Below are the code and all the weights of a small trained network. Each question names an input and a class and asks about switching units off, where a switched-off unit gives its printed mean instead of its output.

import numpy as np


def w(rows, s, z=0):
    codes = np.array(rows[::2]) - 128.0
    scale = np.full(codes.shape[1], s)
    scale[-1] = z or s
    return codes * scale


def f(y):
    return y / 2 * (1 + np.tanh(0.7978845608 * (y + 0.044715 * y**3)))


def log_softmax(a):
    a = a - a.max(-1, keepdims=True)
    return a - np.log(np.exp(a).sum(-1, keepdims=True))


def net(x, mask):
    res = np.array(x, float).reshape(1, 6) / 4 @ E
    y = f(res @ A[0][:, :-1].T + A[0][:, -1])
    res = res + np.where(mask, y, B[0][:, -1]) @ B[0][:, :-1]
    return log_softmax(res[-1] @ U[:, :-1].T + U[:, -1])


A, B = {}, {}
E = w([
[152,2,133,221,92,154,21,112,31,229],'x0',
[191,84,211,114,220,24,51,77,160,56],'x1',
[151,177,94,206,58,101,161,38,196,139],'x2',
[60,67,96,181,141,52,126,162,110,89],'x3',
[147,155,138,103,96,119,131,132,102,114],'x4',
[119,36,84,194,138,18,170,200,123,150],'x5',
],0.0056)
A[0] = w([
[103,141,85,81,149,149,138,254,111,111,77],'N1',
[192,84,208,109,167,43,60,80,217,49,30],'N2',
[111,139,123,70,150,118,215,114,165,57,1],'N3',
[115,176,132,99,158,116,202,188,201,27,61],'N4',
[160,167,169,91,182,65,74,179,164,98,117],'N5',
[87,171,168,103,148,103,200,155,195,89,54],'N6',
[122,177,122,61,164,98,206,185,235,66,53],'N7',
[52,172,93,173,122,159,194,97,125,104,164],'N8',
],0.0063,0.0022)
B[0] = w([
[32,161,111,106,54,59,170,127,144,131,176],'N1',
[55,148,2,116,142,118,108,240,235,54,240],'N2',
[98,106,96,136,235,133,19,130,38,144,190],'N3',
[57,94,120,206,98,193,100,110,26,183,240],'N4',
[124,187,96,126,174,72,203,104,219,18,193],'N5',
[115,112,29,156,189,150,23,62,130,243,202],'N6',
[86,31,240,224,195,145,56,89,50,181,254],'N7',
[115,209,38,121,81,63,145,144,141,74,180],'N8',
],0.0059,0.0053)
U = w([
[213,59,182,181,188,116,48,56,36,136,2],'0',
[139,167,75,57,101,165,181,235,255,26,254],'1',
],0.0051,0.00062)

Each question gives the input, the list of numbers given to net, and the class t.
The units are the neurons (one row each of A and B). Each row of codes is followed by its name. A weight is (code - 128) times the scale printed after its matrix; where a second scale follows, it is the last column's (A, B and U).
mask holds one flag per neuron, in row order. A switched-off neuron (its flag False) gives its mean, the last column of its row in B, instead of its output. The means were averaged over made-up inputs and are rounded, as every weight is.
A unit's drop is (log p(t) with every unit on - log p(t) with that unit switched off) / (log p(t) with every unit on - log p(t) with every unit switched off).
The circuit of an input: a set's keep is (log p(t) with only the set's units on - log p(t) with every unit switched off) / (log p(t) with every unit on - log p(t) with every unit switched off). Starting from all 8 units, units are removed one at a time, each time the one whose removal leaves the highest keep (on an exact tie, the one counted first), for as long as the keep stays at least 0.8.
circuit, biggest first: the units of the circuit, biggest drop first
k most important neurons: the k neurons with the biggest drops, biggest first
drop when u is switched off: that unit's drop, to one decimal
input [2,6,-1,-1,-7,7], class 1: most important neuron	N2
input [-4,0,-6,-3,0,1], class 0: circuit, biggest first	N2, N7
input [4,-7,6,4,0,2], class 1: 3 most important neurons	N7, N8, N4
input [-5,-3,-3,0,-8,8], class 0: circuit, biggest first	N7, N2
input [1,5,8,8,6,0], class 1: 2 most important neurons	N2, N7
input [-3,8,0,-2,0,-4], class 1: 2 most important neurons	N2, N5
input [3,8,2,-6,-7,-2], class 1: drop when N2 is switched off	0.2
input [4,-6,4,6,3,7], class 1: drop when N5 is switched off	-0.1
input [-3,-2,-3,5,7,-5], class 0: drop when N2 is switched off	0.9
input [-8,1,8,7,-3,0], class 0: drop when N7 is switched off	0.1
